[-11  21  -5  26  29  13 -40  41 -13  39 -33 -10  40  42  55  -2  11  49
  41 -42 -56  -9  55  -7  46 -24  39  22  36  23  59   8  -6]
J
[-17  23   2   1   0  24  -6 -17   3  11 -29 -13  47   0  65  20 -18 -25
 -26  32   4 -38  19 -30   5  24  30  -9  23  11  43   4 -23]
A
[-45  23  17  13 -24 -11 -54  15 -25  21   0 -31  52  16  27   6  33 -98
  94  10 -41  18  12 -13  12  -6  53  18  21 -26  15  20  13]
J
[ 34   6  34  18  17  52 -27  -3  -1  17 -46  -7 -80   3  45  38  47  48
  80 -22   1 -13  23   6  64  41  57  -5 -32  39  17 -82 -68]
F
[-27  39 -17 -43  21  59  -6  51  12  42 -12  22  10 -46  36  28  10 -13
 -56  11  50  -9   5 -24   6  -4 -29 -21  30   2  -2  -5 -44]
Y
[ -3  82  26 -34 -55  22  22  30 -35  50 -36  63  -1 -23  -4  23  27  -5
 -30 -21 -10 -41  12 -41  61  14  -9  16 -44   9 -18  -3 -60]
S
[-20  19  21  20 -12  20 -22  -5 -15   0   2   1  21  56  47   9  -2  -5
  77  31  -5 -10  45  -6  39  15   9  -5  59 -16  -2  -6   7]
D
[-23  85  55 -41 -35 -45  26  -9   3  -7 -33  28 -33  -4  -4 -69  -3  18
  43 -21 -29 -30 -31  -5  65 -74  -7   3   8  13  11   7 -36]
A
[ 12  41  55 -19  55 -19  56   9  40   8 -14 -31  30 -62  25 -24 -20  -2
  37   9  -8 -14   5  34  17  10  17   9 -33 -45 -37 -92  56]
F
[-18  70   6  47  32 -28  18  13 -11 -23 -17 -32  69 -18  13 -85 -24   8
  70 -10 -26   2   7 -28  16 -18  50  -6 -34 -41  18 -29   6]
Y
[ -2   6  36  23 -36 -26 -17 -16  -3  26 -22 -14 -72 -22 -29  29  19  18
 103  30 -28 -19  19 -38  44   5  28 -31  26  20   4 -21   8]
E
[-13  34  20  38  52   1  35 -16 -24   1 -25 -18 -35  -4  56  19  -9 -37
 -10   2 -75   7   1 -22  68 -28  -7 -21  16   8  12 -14  64]
K
[-43  35  23 -33  25  49 -25  19   6  27 -28 -11   7   0  53  18  16  23
 -28   9  52  15   2   0  -6 -45 -13   4  -1  16  19  -2 -49]
J
[ 21 -33  16  58 -41 -24 -14 -62   5  13  33 -44   0  12  34  37 -11  86
 -21 -20  23  10 -14  -7  34  24  42  28  27 -23  20 -66  12]
Y
[ 23  23  24  60  79 -17  -4  23 -11 -35 -15 -14  39 -44  28 -34 -40 -84
  74 -36  26 -24  10 -26  46  29  -9  20  41 -17  33 -31  23]
Y
[ 18  98  19 -29 -11  -4 -17  -4 -26  -9 -15   0 -22   4  39 -42  21 -24
   5 -43 -64 -38   0  24  50 -21  45  50 -33  20  61 -44 -59]
S
[-22 -18 -58  47   1   8  21  -5  26  20 -42  48  14 -28  37  13   2 -22
 -35 -26 -12  -8  55  -4  66 -15 -22  -9 -20   2 -36  -8 -24]
K
[-14 -14  -5  -5 -13  24 -21  -7  42  16  -5  -9  23   0  21 -20  -9  19
   9   4  49 -20  14  -5 -12 -11  19  10  13   6  27   5 -47]
E
[-16  91  80  -7  23   6 -27  24  -2  -1   1 -14  -7   2 -17 -86  24  26
  42  -2 -31  31 -14  26  23 -42  -6 -14 -12 -44   4  14  23]
K
[ 13  12  27  33 -19  41  27 -14 -57   3 -23 -40 -35 -23   3  66 -32 -64
 -18 -22  39 -21 -21 -32  49  51  21 -23 -42   0 -23   2   2]
E
[  3  60  52  20 -12   3  -1  37 -34  19 -20 -31 -21 -47 -41   7  -6 -71
  42  -4  -9  -5  14 -14  41 -10   6  52 -24   8   6   3  19]
F
[  9  66  41  -6  58  -4   7 -12 -19 -46  -1  25 -81 -17  17  11  24  19
  27  -7 -25  18 -11  36  46 -14 -12  94 -54 -24 -17 -29 -36]
F
[-15  29  10 -36  38  64   3  48  19  78 -22 -17 -26 -35  30  36  22  52
 -18  22  48 -16  16  -6 -32 -10 -16  16 -36   0   4 -38 -38]
S
[ 70  -5  22 -13 -30  40  25   7 -53  25 -28  23 -36   3  40  83  28 -23
 -26 -31 -45 -31  25  -4  46  33  43  48  -7  24  -4 -21 -60]
J
[ -3  62  42 -27  19  61  17  28  13  34 -47 -21   0 -14  25 -45 -11  -1
  39  11  72 -45  10   0   6   6   5 -24 -40   4  -8 -17 -67]
S
[-18  40  13  30  17 -20 -40 -26 -51 -54  28 -30  11  58  -5 -30 -23 -31
  33 -19  -6  42 -53 -13  50 -45  17 -34  82 -16  51  39  23]
Y
[ 12  -4  36 -55 -19  -7  -2   4  -7  42 -13 -21  31 -31  10  51 -26 -65
  33  22  13 -52   4  16  -6  59  11  42  25  11  10   8  18]
J
[ 12  -1  49   3 -24 -15  -5  27  -4   5   3 -28  38 -39  -8 -49 -13 -39
  97 -75  -6 -55  12  28  22   1  18  46  -8 -12 -15 -16  13]
E
[ 23  74  64  12 -42  19  18  27   6  -4  -9  25  28  29   5 -59  12 -92
   8  29  21   2  26 -43  47  -1 -12  19  28 -18  -3  10 -44]
S
[-38  53   8 -13 -35  45   1  13 -27  36 -21  18  -4   7  53  67  21 -22
  20  25 -27 -32  33 -42  66  22  12   9  17  15 -24  14 -28]
F
[ -9 114  57  -3  61  -6  10  13 -14 -23 -23   0 -91 -58  23  -7 -13 -13
  -9  22  -7 -29  -4   8  49   8 -48  21 -11 -29 -18  13   0]
A
[-53  66  -8  -5 -19  13 -39  11 -28  11 -34  38  46 -20  -6 -14  21  -2
  54  42 -38 -25  85 -11  16 -81  14 -25  45   6  11   5 -44]
D
[-41  18 -19 -52  25  19 -45  -2 -60  -5  -6  -8  65  -4  32  63  18 -31
  29 -17   0 -21 -13   2 -33 -16   4  18 -15  23  53 -34 -23]
S
[  3  -2  14 -13 -29 -57 -14 -54   7 -25  -6  50 -33 -24 -29 -28  -4  43
  15 -42 -65 -47   2  42  61  16   2  -8  11  41  -8  24  11]
E
[ 15  27  34  -5  11   1  39  34  33 -16  -9  -3  22  16  21 -66 -10  19
  41   6   8  15   9   1  21  21  -7   2  -3   4 -11 -38  -3]
Y
[  7  11   9   1  35  21   2  -3  -2 -13 -37  -4  10 -20  36  50  -3 -19
  16  39  45  -9  20 -17 -10  23   4  16 -15 -14  23 -42 -50]
A
[-18  83  28  38 -50  -7   5  27 -53  11 -31  10  57 -17 -50 -38 -17 -66
   0 -16 -22 -20  47 -25  51 -26  -3  47 -38   2  -2  48 -13]
S
[ 28  68  34  32   6 -15 -14  -3 -64 -50  14 -64  29  10  23 -54 -32 -12
  81 -30 -36 -39  -9 -24  18 -11  49  32  36  -5  62 -12  -4]
Y
[ 31  15  40  17 -32  17  60   6  19  -3 -33  61   0  34  14 -78  -4 -42
  29 -16 -21 -12  30   5  80  15  11 -24   2   6 -49   3 -20]
D
[-59 114  29  28  71 -14  -5  19  -1 -18 -18 -24  13  -2   3 -29 -22  12
  48  51  11  36  16 -30  32 -63 -14  35  -3 -46  27   8  13]
F
[  7 -38  51  36 -45  -2 -58 -27 -34 -17   7  -1  38  26  18  25  50 -57
  88 -11 -36   5  23   5  26  -4  49  15  55 -16   5 -11 -16]
A
[-40  57  48 -46 -24 -40  16 -16  23  38 -38  46   7 -55 -42 -36  -2  11
  52  25 -16 -30   1 -22  34 -80  19   3  15 -10  10  10 -30]
E
[-44   9   2 -34   1  39 -30   3   3  19 -10  -4 -33 -22  33  56  15  -9
   5  16  28 -12   3   3   0  24 -14  15 -20  23   1  -1 -27]
E
[ 12  43  45 -31  57  16  15   2  40  25 -59  14 -28 -21  15 -80   6   9
  68  -8 -25 -18  -8  36  38  -2  35 -33 -41   1  24 -25 -24]
K
[ 55  24  43 -11  11   4  13 -12 -19  12 -23   3 -98   2  13  -5  -7   3
  83 -41   0 -41 -34   5  46   6  10 101 -33   7  53 -11 -61]
K
[ -1  91  69 -32  21  -7  27  11 -45   2 -16  14 -40 -33   8  -4 -32 -15
  44 -54  -2 -59 -43  -8  72  -5 -22  96 -23   4  11  24 -11]
F
[-16  64 -28  -7 -11 -20  16 -32  -7 -28  -1 -38 -65  -3  22 -20 -45  27
  21  -2 -13 -56  -4  12  44 -30  11 -14   8  -2  -7  15 -23]
E
[-65  46  -9 -22  51  20  -1  -3  29  14 -36 -34   6 -31  81 -15 -14  -7
  38  20  23 -38 -13  13  -5  26  20 -37 -46 -22  -9 -12 -16]
A
[ -2 -15  21 -48  -5  69 -35 -21 -15  11  -5 -13   1 -37  65  58  30 -11
 -11 -15  31 -48   1   4 -24 -17  29  16  15  29  29 -45 -76]
E
[ -1  20  25  32  44  12 -41 -15  19  10 -15 -10 -61 -17  15   1   3  27
  30  -2  39  -2 -10 -23  28  12  17  -1   5  -8  49  -7 -26]
E
[ 18  18  14 -24 -41  -3 -27 -17 -28  10 -42  54  -6  15 -15  33  49 -73
  59 -14 -39   8 -12   4  64   1  85  -9  -8 -22  31 -18 -83]
A
[ 40 -20  70  12  -2   8 -17 -32 -34  -9  32  32 -23  40  44  13  29  26
 -24 -58 -88  -1 -10  30  53  14 -12  94  31  14  23  23  30]
K
[ 32  -2  41 -18  -4  12   1  -1 -44   2 -30  32  45  27   7  28  36 -38
  24  -9 -55  25  25   1  22 -69  59  50  26   2  38 -14 -56]
J
[-23   0  57  30 -15 -60  28 -40  41  11 -50  22  83 -13 -10 -73  -6 -78
  73  30 -66  14  22  10  41 -10  76  16 -24 -26   6  -1  25]
A
[ -8   7   5 -13  22 -62  -4 -62  23  24 -16  50 -66 -23   3  35  12 103
  26  27 -68 -19 -15   5  43  53  -8  -3 -12   1  16 -17  38]
K
[-31  16  -1 -28  14  31 -14   4  -7  -2 -25  24  16   6  51  46  27 -16
  10  19  13  -2   1 -14   4   9   0  -7  -3  -6   7 -11 -50]
A
[-24  62  -3  -5  37  53  -3  38  12  21 -35 -36 -10 -41  34 -39 -32  -9
  22  14  53 -54  27  -5  -9  -2 -36   1 -24   7  10  26 -35]
K
[ 15   8  41  -1  -7   1 -20 -37   2  26 -18 -11 -13   6  36  28  -6  81
  78  -5  -1 -53  24  -7  42  -8  58  33  39  -7  46 -44 -44]
E
[ 33  19 -16   3   5  51 -36  11 -75 -27  15 -30 -36  25  35  39  21   2
   3 -37 -18 -48   9  -3  10   5  -4 -45  45  35   8  -2 -29]
S
[ 23  17  46   8   3 -33  11 -55  36   5  -7  27 -29   8 -14 -77  -2 -15
  58   9   9   4 -53 -21  36 -47  30  -6  32 -42  41  13 -30]
K
[-54  70 -16 -21  38  11 -32  22 -46  -9 -39  31  20  -3  40  36  38 -28
  26 -11 -70   4  19   2  46 -49  22 -21   2 -17  17  -5 -33]
A
---
[ -3 -23 -11 -16 -44 -53 -21  51  66  12 -12 -69 -48 -21  -4   0  -2 -51
 -16  45 109  37   4   8 -31  15  21  58 -47  63  40 -37 -21]
R
[ -24  -79   41   -8   -8  -26   57   32    8  -45    8 -114    1   -6
   32   10  -33  -39  -54   26   -6   11  -55   61  -23  -14   69    2
  -65   33   28   31   11]
H
[  0 -55  15   6 -54 -26  -4  53  33  14 -11 -56 -38 -15  15  -6   7 -49
  -2  55 110  17   3  -7 -50  10  34  61 -46  49  21 -19 -51]
C
[-22 -76  29 -19 -11 -17  67  34  18 -71   7 -96  21  -1  30  11 -61 -37
 -41  38  -9   6 -48  47 -22 -10  64 -18 -57  27  32  24  35]
P
[-22 -75  36 -18   1 -40  65  28  32 -49  17 -98  34 -10  21   4 -35 -30
 -48  40 -10  -1 -52  77  -4   0  61 -14 -40  29  26  28   7]
X
[  23  -60   14   18    2   24  -18   37    9   18   26  -77   13   57
   81   23 -102   -4  -35   21   47    5   -5   30   36  -48   95   30
  -17   29   -6   14  -37]
N
[ 10 -51  10   0 -33 -40   3  45  26  15 -19 -46 -36 -22  10 -12  21 -28
 -22  65  96  22  -2  10 -47   1  23  50 -33  52  26 -14 -46]
C
[-13 -78  60 -17   7 -49  67  39  34 -29  14 -93  25 -14  22  28 -37 -38
 -75  18   0   4 -48  71 -22  -7  43  -6 -57  37  47  10  29]
B
[ -33  -79   29  -12   10  -56   69   24   26  -55   21 -101   26   13
   28    7  -53  -33  -45   24   -3   -6  -51   63  -22  -14   56  -17
  -55   15   28   32   10]
M
[  1 -24  -8 -12 -66 -35  -6  49  75  13 -14 -58 -30 -16   3   8   6 -42
 -17  54 105  37  -9   6 -26  11  26  59 -74  66  43 -38 -27]
L
[ -7 -68  50 -26  -6 -18  63  57  18 -23  25 -92  38  -8  34  28 -24 -34
 -78  41 -11  -3 -48  70 -24 -15  44 -12 -42  51  43  11  -3]
N
[ -1 -51  56 -31 -22  11  82  58  18 -14   8 -86  18 -23  33  14 -31 -13
 -53  45 -28  -2 -26  60 -16  -2  63  -6 -57  15  43  13  56]
P
[-14 -81  29 -15  -7 -19  64  40  19 -59   7 -98  24   3  32  10 -44 -25
 -56  34  -3  24 -58  46 -11  -6  62 -16 -46  48  43  27  23]
P
[ 28 -58  18  18   4  19 -21  36   8  16  15 -83  16  58  81  31 -96 -11
 -49  15  43  16 -18  24  39 -41  91  27 -15  32   4  10 -38]
N
[  4 -52  11  12 -14  14 -40  36   6  21   7 -89   0  67  70  31 -70 -37
 -55   9  44  39  -7  22  56   9  76  13 -15  21  13   0 -44]
X
[ 16 -75  35  19  14   0  -3  24 -16  27   9 -77   8  56  85  19 -63   9
 -68  12  35  23 -17  33  49 -11  90  29 -26  26  19  12 -27]
B
[ 28 -60  19  17  -1  29 -12  40   2  32  31 -67  13  50  74  23 -90   7
 -38   4  45   1  -3  30  37 -52 103  35 -25  24  -5  18 -26]
N
[ 24 -55  17  22   4  18 -14  45  39  29  19 -88  11  40  71  14 -99 -16
 -47   6  64  20   3  36  38 -31  98  22 -24  26  17  19 -34]
X
[-18 -72  43 -22   1 -17  66  29  24 -52   6 -97  23  -5  31   2 -35 -18
 -47  56 -21  -1 -67  73 -11  -7  65  -3 -57  42  39  27  16]
L
[-30 -71  42 -16   5 -46  60  27  18 -46  -8 -99  12   1  28  17 -29 -46
 -64  23 -18   8 -57  54 -13 -12  51 -19 -60  20  22  27  14]
H
[  3 -42  31  15 -14  22 -28  35 -37  14  -1 -83   3  65  81  12 -90  -6
 -52   9  41  32   9  19  45   7  71  31 -15  16  28  13 -17]
B
[  4 -48  16   9   4  24 -34  47 -19  13   1 -89 -17  57  74  12 -90 -23
 -54  12  46  22  13  15  45   5  76  31 -18  27  23  -3 -37]
R
[ -7 -46  14  14  -1  17 -35  51 -32   7 -10 -93  -7  67  73  11 -96 -33
 -56  13  53  30  11  11  47   7  69  21  -8  29  22   2 -28]
R
[-14 -70  48 -19  15 -31  81  43  26 -31  27 -88  36 -15  19  12 -51 -24
 -74  21 -16  -9 -45  78 -41   2  49 -12 -59  33  53  18  22]
M
[ -6 -52   2  11 -48 -34   3  63  47  21 -18 -64 -19 -18  12  -2  -6 -59
  -2  61 103  25   5  -2 -32  34  44  66 -39  51  56 -18 -54]
G
[ 10 -31  11  -8 -54 -31 -19  50  68  16 -16 -54 -31 -10  13   4  13 -41
 -19  51 107  36 -13   3 -38   3  25  53 -47  64  27 -30 -32]
C
[ -7 -50  19  13 -11  26 -30  47 -15   7 -10 -89   5  70  75  18 -99 -24
 -61  10  49  29  -5  13  48   0  82  23 -38  28  31   8 -35]
L
[  1 -41  27   8  -7  12 -27  37 -31  15 -10 -89  -1  63  76   9 -82  -3
 -51  12  45  31   5  21  51   8  68  32 -21  18  30  18 -17]
B
[ -27  -81   28  -14   -2  -47   56   31   18  -46    5 -110   28    4
   29   10  -33  -36  -46   41  -10    6  -67   80   -1    2   74    5
  -43   33   52   31   10]
G
[  1 -26  -2   2 -58 -36  -6  52  58  16 -19 -68 -37 -16  12  -1  -7 -53
 -18  56  96  45   1   4 -32  18  25  56 -48  59  27 -30 -42]
H
[  -8  -46   17   18   -2   25  -28   50  -25   13  -13  -88   13   67
   81    6 -109  -23  -50   21   40   23    4   26   52   18   85   27
  -11   21   51   13  -36]
G
[  7 -23 -22  -1 -57 -46   3  40  30   6 -28 -44 -20 -24   0 -16   2 -18
  -2  52  91  33  -2   4 -20  31  27  66 -20  61  49 -11 -36]
G
[ -3 -44   6  12 -49 -33   5  58  37  24 -13 -63 -45 -23   9  -5   0 -58
 -11  54  98  30  18  -8 -45  12  30  61 -52  42  30 -12 -48]
H
[  18  -51   15   24    2   15  -14   45   17   21    3  -84   17   54
   79   15 -102  -17  -43   20   46   16   -6   38   41  -23   97   29
  -12   27   35   15  -26]
G
[  0 -15 -10 -16 -63 -38 -24  50  58  10  -5 -57 -25 -16   2   9   0 -41
  -7  55 105  26   0   2 -37   4  14  56 -42  62  29 -36 -43]
N
[ 30 -66  16  29   8  33 -17  33  33  25  34 -81   3  41  74  21 -88  -6
 -39  12  55  19   3  34  38 -36 101  30 -26  26   9  15 -34]
X
[ -6 -50  48 -20 -19  -9  62  42  25 -23  -2 -93  29 -15  32  20 -24 -34
 -49  46 -29   4 -52  71 -12  14  60   6 -38  25  56  10  30]
G
[ -24  -95   55  -15    3  -37   51   25   -6  -51   10 -102   12   13
   36   13  -17  -33  -58   41   -5    1  -67   70  -20  -25   64   -9
  -57   29   27   34   28]
C
[ 28 -70  12  33  15  30 -21  35   2  26  25 -84 -11  44  69  24 -67 -12
 -42   1  46  24  -9  21  35 -26  89  36 -11  37   8   5 -28]
R
[ -3 -27 -12 -13 -50 -34 -22  63  59  13 -13 -75 -49 -21   2  -4  -5 -53
 -10  53 111  32   7  11 -28  22  25  59 -42  69  30 -43 -40]
R
[ 13 -34 -13   4 -47 -44  10  46  40  12  -4 -55 -24 -36  -4 -17  -3 -33
 -11  65  98  28  15  21 -34  20  21  51 -21  51  34 -14 -48]
X
[ -5 -53  16  -4 -47 -45  -4  56  61  13 -10 -60 -24  -8  19   1  -9 -49
 -16  74 104  32  -1  14 -28  21  34  49 -43  63  22 -34 -39]
B
[ 10 -41  11  -9 -44 -40 -14  48  69  10 -12 -53 -30  -8  19  -1  11 -45
 -20  65 104  25 -13   9 -39  -5  29  48 -47  66  22 -26 -39]
C
[  7 -40  45 -28 -22 -27  77  46  39 -19  12 -92  24 -11  20  12 -28 -17
 -50  37 -19   8 -46  71 -24  -2  51   2 -52  16  39  22  48]
M
[ -27  -73   36  -14    2  -43   55   28   41  -56   15 -104   29   -6
   20   16  -45  -41  -55   30   -1    5  -46   75   -4   -5   51  -17
  -53   21   35   14    8]
X
[  -3  -46   48  -17  -26  -22   72   37    9  -18    2 -105    5  -21
   26   14  -19  -23  -57   32  -21   14  -45   69  -21  -14   55    9
  -56   20   36   28   48]
H
[  1 -63  71 -25 -15  -4  70  39  31 -37  -9 -85  24  -8  34  16 -30 -34
 -54  49 -24   5 -61  65 -25  -9  56  -7 -54  19  20  12  44]
C
[ 17 -61  15  21   6 -10   0  23  -5  32  23 -76  17  59  77  23 -60  13
 -70 -10  42   5 -14  18  57 -30  88  42 -43  27  39  27 -30]
L
[ -5 -44   0  -4 -51 -35 -11  61  87  16  -1 -71 -20 -17  13   4 -13 -68
 -20  69 109  36   2  21 -27  27  36  38 -40  63  26 -43 -64]
X
[ -32  -81   53  -14   10  -48   56   26   -9  -48    4 -110   20    7
   38   12  -20  -23  -68   39  -10   10  -55   78   -6   -4   45  -18
  -39   26   39   21   11]
B
[-12 -67  40  -8  10 -63  81  39  32 -25  30 -89  32 -10  11  22 -49 -36
 -75  -3   1  -4 -36  64 -40 -14  33 -12 -53  20  61  22  22]
M
[ 33 -68   4  26 -10  44  -4  43   7  20  18 -81  -9  41  76  20 -92  -8
 -31  11  50  26  -2  13  23 -34 103  26 -24  28   7  13 -21]
P
[ 22 -39  -6  11 -38 -47  23  45  40  20 -12 -37 -24 -21   1 -12   8 -18
 -12  60  86  34   1   4 -40  20  19  46 -16  46  20 -23 -50]
M
[  12  -31   13    9  -22   20  -38   41  -29    6   14  -83   13   69
   75   18 -100  -10  -47   10   45   20    5   10   43  -12   70   40
  -12   27   30   20  -31]
N
[  6 -13 -18 -11 -54 -55 -19  56  61  13 -13 -74 -39 -17   2  -1   5 -55
 -22  52 110  42   0  11 -28  17  12  54 -33  71  42 -42 -34]
R
[  2 -59  41  22  -5  30 -29  37 -30  14  -5 -73   0  66  82  26 -76 -13
 -52  21  38  34   9   9  47  12  68  26 -17  14  16  -3 -25]
B
[  -5  -62   44  -20  -13  -38   60   48   32  -11   25 -100   26  -24
   14   24   -1  -33  -82   25    0   17  -43   75  -21    3   42   -9
  -35   43   59   18   13]
X
[ -28  -76   45  -17  -11  -30   59   27   10  -59    0 -108   19   -3
   31   18  -30  -36  -62   50   -8   10  -70   71  -22  -15   62  -13
  -65   38   43   14   27]
L
[ 26 -45   5   5 -41 -46  13  44  28   6 -18 -44 -19 -17  13 -17   6 -28
 -14  60  90  20 -13   2 -39   6  20  54 -17  64  21  -3 -49]
C
[-30 -83  35  -9   0 -36  65  29  12 -56   7 -96  32  -5  23   6 -60 -38
 -38  33 -14  -7 -52  72 -14   6  75   7 -49  19  52  28  17]
G
[  0 -48  15  13 -10  29 -32  46   0  16   8 -89   3  55  72  13 -94 -25
 -50  16  54  27  16  25  46   9  83  24 -24  16  21   8 -46]
X
[ 41 -65  24  31  -1  36 -22  27  13  14  21 -75  -5  49  85  22 -81 -10
 -35  12  53   9 -16  30  17 -54  95  33 -27  28 -10   6 -31]
C
[-30 -81  45 -21  -8 -18  52  36 -13 -48  17 -97  28  11  37  16 -32 -31
 -48  51 -10  -6 -52  61 -13 -17  64  -8 -51  31  24  27  13]
N
[ 20 -21 -13   1 -48 -51  21  41  39  12  -6 -38 -25 -18   3 -30 -11  -8
   0  55  95  28  12  -5 -43  15  19  56 -20  51  34   0 -36]
M
[ 25 -56   8  24   4 -11  -8  21  -6  37  14 -76  12  49  73  20 -46  15
 -53   8  33  20 -16  32  54 -16  91  50  -9  25  49  23 -27]
G
[ 33 -58  19  25   0  16  -5  42  39  27  20 -79  -3  50  75  22 -95  -2
 -41   7  59  23  -5  23  19 -40  93  23 -22  28   2   8 -28]
M
[ 12 -70  17  19  12  -6  -4  18   8  26  20 -80  11  57  74  27 -58   4
 -65   2  35  14 -26  26  52 -27  92  35 -43  28  32  17 -33]
L
[  7 -38  -5  -2 -41 -39  16  43  36   2 -21 -44 -24 -31   4 -14   0 -21
 -20  64  87  19  -4   9 -38   7  28  50 -41  60  35 -17 -47]
L
[ -15  -70   35  -19   -9  -43   59   32   33  -47   15 -111   33   -5
   30   13  -25  -40  -56   52   -4   10  -64   84   -9  -14   62  -22
  -39   40   27   27   22]
X
[ 29 -57  17  17  11   9 -11  26 -15  40  40 -62  19  57  79  21 -47  32
 -55   7  32  -1  -5  23  55 -42  88  47 -24  25  20  27 -35]
N
